Below are the code and all the weights of a small trained network. Each question names an input and a target symbol and asks about switching units off, where a switched-off unit gives its printed mean instead of its output.

import numpy as np


def w(rows, s, z=0):
    codes = np.array(rows[::2]) - 128.0
    scale = np.full(codes.shape[1], s)
    scale[-1] = z or s
    return codes * scale


def norm(h):
    return h / np.sqrt((h * h).mean(-1, keepdims=True) + 1e-5)


def f(y):
    return np.maximum(y, 0)


def softmax(a):
    e = np.exp(a - a.max(-1, keepdims=True))
    return e / e.sum(-1, keepdims=True)


def log_softmax(a):
    a = a - a.max(-1, keepdims=True)
    return a - np.log(np.exp(a).sum(-1, keepdims=True))


def net(x, mask):
    ids = ['ΞΠαβεζστ'.index(c) for c in x.split()]
    T = len(ids)
    res = E[ids] + P[:T]
    u = 0
    for l in range(2):
        q, k, v = (norm(res) @ M[l].T for M in (Q, K, V))
        z = softmax(np.where(np.tri(T) > 0, q @ k.T / 4**0.5, -1e9)) @ v
        res = res + np.where(mask[u], z, O[l][:, -1]) @ O[l][:, :-1]
        u += 1
        y = f(norm(res) @ A[l][:, :-1].T + A[l][:, -1])
        res = res + np.where(mask[u : u + 8], y, B[l][:, -1]) @ B[l][:, :-1]
        u += 8
    return log_softmax(norm(res)[-1] @ U[:, :-1].T + U[:, -1])


Q, K, V, O, A, B = {}, {}, {}, {}, {}, {}
E = w([
[96,111,145,86,131],'Ξ',
[104,178,206,137,143],'Π',
[101,82,252,116,94],'α',
[150,144,88,52,105],'β',
[106,171,92,192,121],'ε',
[205,142,142,125,183],'ζ',
[144,41,146,130,116],'σ',
[175,122,163,152,65],'τ',
],0.026)
P = w([
[3,96,120,70,37],'0',
[61,108,124,96,73],'1',
[102,92,150,77,93],'2',
[133,69,160,59,114],'3',
[156,75,172,52,136],'4',
[176,65,168,56,168],'5',
[192,71,173,42,192],'6',
[213,64,172,37,215],'7',
[221,61,195,27,206],'8',
],0.0057)
Q[0] = w([
[204,140,162,148,129],'0.h1',
[148,127,105,130,135],'0.h1',
[139,136,246,59,104],'0.h1',
[112,128,37,220,136],'0.h1',
],0.013)
K[0] = w([
[198,157,158,100,150],'0.h1',
[120,140,130,146,133],'0.h1',
[254,92,174,52,208],'0.h1',
[26,165,82,184,37],'0.h1',
],0.013)
V[0] = w([
[177,91,129,204,183],'0.h1',
[97,152,109,40,116],'0.h1',
[244,72,57,123,248],'0.h1',
[55,69,146,129,252],'0.h1',
],0.013)
O[0] = w([
[135,154,123,189,90,138],'0.h1',
[118,107,144,73,123,145],'0.h1',
[158,137,176,162,4,255],'0.h1',
[61,128,119,146,44,161],'0.h1',
],0.017,0.0049)
A[0] = w([
[83,246,132,183,163,91],'0.n1',
[26,108,224,164,175,59],'0.n2',
[96,199,239,149,185,253],'0.n3',
[159,143,2,84,107,84],'0.n4',
[118,69,220,181,186,189],'0.n5',
[79,78,30,222,124,101],'0.n6',
[164,59,84,162,100,115],'0.n7',
[210,157,128,175,164,107],'0.n8',
],0.018,0.0033)
B[0] = w([
[93,139,221,228,220,180],'0.n1',
[48,134,222,79,14,211],'0.n2',
[250,195,202,111,178,215],'0.n3',
[250,124,73,12,61,174],'0.n4',
[134,12,140,113,85,243],'0.n5',
[133,42,110,151,169,210],'0.n6',
[192,110,109,153,230,255],'0.n7',
[241,183,102,150,186,165],'0.n8',
],0.018,0.0074)
Q[1] = w([
[220,163,137,125,111],'1.h1',
[127,3,184,216,137],'1.h1',
[91,130,40,216,165],'1.h1',
[9,138,168,125,147],'1.h1',
],0.021)
K[1] = w([
[223,89,186,120,104],'1.h1',
[129,211,89,246,2],'1.h1',
[77,156,52,195,208],'1.h1',
[19,167,120,120,169],'1.h1',
],0.022)
V[1] = w([
[57,160,104,112,120],'1.h1',
[120,128,52,65,39],'1.h1',
[131,61,60,147,165],'1.h1',
[84,5,135,171,136],'1.h1',
],0.033)
O[1] = w([
[86,192,49,123,105,1],'1.h1',
[162,117,6,61,60,94],'1.h1',
[200,91,67,217,144,106],'1.h1',
[123,39,130,216,24,194],'1.h1',
],0.023,0.019)
A[1] = w([
[193,202,141,183,144,76],'1.n1',
[167,113,89,185,113,84],'1.n2',
[146,165,183,176,139,159],'1.n3',
[185,207,124,124,120,10],'1.n4',
[86,102,79,140,131,90],'1.n5',
[104,229,95,254,160,41],'1.n6',
[180,132,131,145,199,58],'1.n7',
[147,175,166,122,181,253],'1.n8',
],0.039,0.0036)
B[1] = w([
[146,41,147,104,84,172],'1.n1',
[104,93,72,165,169,206],'1.n2',
[146,169,85,121,148,250],'1.n3',
[120,36,139,118,144,163],'1.n4',
[113,183,150,135,71,145],'1.n5',
[113,9,133,56,254,146],'1.n6',
[160,121,131,109,43,188],'1.n7',
[89,207,152,143,124,242],'1.n8',
],0.055,0.016)
U = w([
[126,130,124,122,119,29],'Ξ',
[145,89,159,114,228,126],'Π',
[54,151,59,114,44,111],'α',
[55,34,214,83,77,2],'β',
[169,143,51,45,170,156],'ε',
[54,197,110,135,200,187],'ζ',
[244,148,160,140,65,21],'σ',
[105,119,104,213,98,226],'τ',
],0.011,0.0083)

Each question gives the input, a string of symbols that net reads in full, and the target symbol t.
The units are the heads (4 rows each of Q, K, V and O) and the neurons (one row each of A and B). Each row of codes is followed by its name. A weight is (code - 128) times the scale printed after its matrix; where a second scale follows, it is the last column's (O, A, B and U).
mask holds one flag per unit, layer by layer, with each layer's heads first. A switched-off unit (its flag False) gives its mean, the last column of its rows in O or B, instead of its output. The means were averaged over made-up inputs and are rounded, as every weight is.
A unit's drop is (log p(t) with every unit on - log p(t) with that unit switched off) / (log p(t) with every unit on - log p(t) with every unit switched off).
The circuit of an input: a set's keep is (log p(t) with only the set's units on - log p(t) with every unit switched off) / (log p(t) with every unit on - log p(t) with every unit switched off). Starting from the 12 units with the biggest drops (on a tie, the unit counted first), units are removed one at a time, each time the one whose removal leaves the highest keep (on an exact tie, the one counted first), for as long as the keep stays at least 0.8.
circuit, biggest first: the units of the circuit, biggest drop first
unit that matters most: the unit with the biggest drop
top k neurons: the k neurons with the biggest drops, biggest first
top k neurons in layer l: the k neurons of layer l with the biggest drops, biggest first
input β σ ζ σ σ σ β, target σ: unit that matters most => 0.h1
input σ Π σ ζ τ, target ζ: circuit, biggest first => [1.h1, 0.n5, 1.n8]
input τ τ ζ Π β β σ Π, target σ: circuit, biggest first => [1.n3, 0.h1]
input σ σ β τ, target σ: circuit, biggest first => [0.n8, 1.n7, 0.h1]
input σ Π Ξ τ β σ β, target τ: top 4 neurons => [0.n1, 0.n6, 0.n5, 0.n8]
input Π Π α ε ε σ β σ ζ, target σ: top 2 neurons in layer 0 => [0.n4, 0.n3]
input Π α ζ σ ε, target σ: top 3 neurons => [1.n7, 0.n8, 1.n1]
input σ α β β Π β Π α Ξ, target α: top 2 neurons in layer 0 => [0.n3, 0.n5]
input Π σ σ ε, target Π: top 3 neurons => [1.n6, 0.n1, 0.n6]
input σ σ σ σ Ξ β ζ Π, target ζ: top 3 neurons in layer 1 => [1.n8, 1.n3, 1.n7]
input Ξ β σ σ β, target τ: top 3 neurons in layer 0 => [0.n5, 0.n6, 0.n7]
input ζ σ Ξ σ Π, target σ: top 2 neurons => [0.n3, 0.n2]
input σ σ τ σ, target σ: top 2 neurons => [0.n8, 1.n7]
input ζ σ σ σ σ σ τ, target σ: top 2 neurons => [1.n8, 0.n2]
input β ζ τ, target ζ: top 3 neurons in layer 0 => [0.n5, 0.n4, 0.n6]
input σ β Π ζ α, target ζ: unit that matters most => 1.h1
input σ β Π β, target ζ: top 2 neurons => [0.n5, 0.n3]
input σ β τ β, target σ: top 3 neurons in layer 0 => [0.n5, 0.n2, 0.n4]
input σ β σ, target ε: top 2 neurons => [0.n4, 0.n7]
input β ε Π σ ζ σ σ σ, target σ: unit that matters most => 0.h1
